Below is a small trained network, with its code and all its weights. Each question gives an input and a class and asks what happens when units are switched off, that is, made to give their printed mean instead of their output.

import numpy as np


def w(rows, s, z=0):
    codes = np.array(rows[::2]) - 128.0
    scale = np.full(codes.shape[1], s)
    scale[-1] = z or s
    return codes * scale


def norm(h):
    return h / np.sqrt((h * h).mean(-1, keepdims=True) + 1e-5)


def f(y):
    return y / 2 * (1 + np.tanh(0.7978845608 * (y + 0.044715 * y**3)))


def log_softmax(a):
    a = a - a.max(-1, keepdims=True)
    return a - np.log(np.exp(a).sum(-1, keepdims=True))


def net(x, mask):
    res = np.array(x, float).reshape(1, 4) / 4 @ E
    u = 0
    for l in range(3):
        y = f(norm(res) @ A[l][:, :-1].T + A[l][:, -1])
        res = res + np.where(mask[u : u + 6], y, B[l][:, -1]) @ B[l][:, :-1]
        u += 6
    return log_softmax(norm(res)[-1] @ U[:, :-1].T + U[:, -1])


A, B = {}, {}
E = w([
[214,27,120,86,175,203],'x0',
[60,226,219,146,131,254],'x1',
[92,74,224,132,11,84],'x2',
[253,164,153,165,100,76],'x3',
],0.004)
A[0] = w([
[229,81,166,171,169,86,60],'L0N1',
[103,93,101,98,243,155,63],'L0N2',
[156,141,106,174,113,117,123],'L0N3',
[161,180,100,142,253,109,73],'L0N4',
[163,156,86,108,183,127,2],'L0N5',
[241,122,97,111,102,97,91],'L0N6',
],0.0066,0.0052)
B[0] = w([
[115,125,6,69,58,105,190],'L0N1',
[90,90,3,20,122,215,211],'L0N2',
[158,166,141,130,172,86,154],'L0N3',
[118,53,170,203,206,77,250],'L0N4',
[43,118,117,160,183,135,91],'L0N5',
[130,115,12,105,107,71,240],'L0N6',
],0.0052,0.0016)
A[1] = w([
[179,63,83,102,56,38,19],'L1N1',
[72,191,166,110,133,129,41],'L1N2',
[171,57,153,157,99,96,248],'L1N3',
[186,117,61,159,140,74,252],'L1N4',
[173,205,203,181,78,81,49],'L1N5',
[255,113,175,114,152,201,102],'L1N6',
],0.009,0.0025)
B[1] = w([
[165,254,135,78,156,121,254],'L1N1',
[186,131,70,163,90,91,164],'L1N2',
[139,177,109,104,219,151,206],'L1N3',
[144,163,152,22,118,181,248],'L1N4',
[164,115,99,90,38,101,229],'L1N5',
[108,220,116,80,149,76,178],'L1N6',
],0.0091,0.0053)
A[2] = w([
[75,111,166,139,2,71,95],'L2N1',
[80,221,91,156,198,158,163],'L2N2',
[79,173,177,216,55,137,186],'L2N3',
[110,13,67,135,153,167,84],'L2N4',
[205,166,196,178,96,60,145],'L2N5',
[142,177,183,63,210,96,254],'L2N6',
],0.0083,0.0036)
B[2] = w([
[1,136,144,207,105,210,170],'L2N1',
[190,42,166,159,118,47,200],'L2N2',
[195,141,74,162,26,126,164],'L2N3',
[82,44,63,91,138,134,142],'L2N4',
[51,122,56,126,131,219,172],'L2N5',
[42,134,202,202,146,192,254],'L2N6',
],0.0078,0.0093)
U = w([
[95,121,213,172,189,143,161],'0',
[172,59,129,167,139,7,99],'1',
[87,145,110,190,22,166,173],'2',
[162,104,115,116,111,78,11],'3',
[161,110,106,119,117,74,2],'4',
[96,21,61,106,169,158,149],'5',
[137,222,123,41,152,145,164],'6',
[234,103,107,178,69,63,102],'7',
],0.017,0.0076)

Each question gives the input, the list of numbers given to net, and the class t.
The units are the neurons (one row each of A and B). Each row of codes is followed by its name. A weight is (code - 128) times the scale printed after its matrix; where a second scale follows, it is the last column's (A, B and U).
mask holds one flag per neuron, layer by layer. A switched-off neuron (its flag False) gives its mean, the last column of its row in B, instead of its output. The means were averaged over made-up inputs and are rounded, as every weight is.
A unit's drop is (log p(t) with every unit on - log p(t) with that unit switched off) / (log p(t) with every unit on - log p(t) with every unit switched off).
The circuit of an input: a set's keep is (log p(t) with only the set's units on - log p(t) with every unit switched off) / (log p(t) with every unit on - log p(t) with every unit switched off). Starting from the 12 units with the biggest drops (on a tie, the unit counted first), units are removed one at a time, each time the one whose removal leaves the highest keep (on an exact tie, the one counted first), for as long as the keep stays at least 0.8.
circuit, biggest first: the units of the circuit, biggest drop first
unit that matters most: the unit with the biggest drop
k most important neurons: the k neurons with the biggest drops, biggest first
k most important neurons of layer l: the k neurons of layer l with the biggest drops, biggest first
drop when u is switched off: that unit's drop, to one decimal
input [8,3,0,-2], class 0: unit that matters most	L1N6
input [0,-6,7,-2], class 0: circuit, biggest first	L2N6; L1N3
input [-4,1,-7,1], class 0: circuit, biggest first	L0N4; L2N6
input [0,-8,7,-5], class 0: 2 most important neurons	L2N6; L1N5
input [-1,-1,7,1], class 6: 3 most important neurons of layer 1	L1N3; L1N5; L1N1
input [5,1,-4,0], class 5: 2 most important neurons	L0N2; L1N1
input [3,6,1,0], class 2: 2 most important neurons of layer 2	L2N3; L2N5
input [6,0,0,-2], class 5: 2 most important neurons	L0N2; L1N1
input [-1,3,-4,-4], class 5: 3 most important neurons	L1N1; L0N2; L1N6
input [-4,-1,5,6], class 6: 2 most important neurons of layer 1	L1N1; L1N3
input [7,3,3,-7], class 5: 2 most important neurons	L1N1; L1N4
input [0,7,-7,-4], class 5: 4 most important neurons of layer 1	L1N1; L1N4; L1N6; L1N3
input [1,5,-8,-4], class 5: 2 most important neurons of layer 2	L2N4; L2N6
input [7,4,-8,-4], class 5: unit that matters most	L0N2
input [3,8,-5,-8], class 5: 2 most important neurons of layer 1	L1N1; L1N4
input [-4,-5,-3,-4], class 0: 2 most important neurons	L1N5; L2N6
input [-3,7,-6,-5], class 7: drop when L1N2 is switched off	0.1
input [6,-6,1,-1], class 6: drop when L1N3 is switched off	0.0
input [-4,3,-4,-8], class 1: drop when L2N2 is switched off	0.4
input [-7,1,-8,-8], class 1: unit that matters most	L2N2
input [3,-4,5,-1], class 6: drop when L1N1 is switched off	0.4
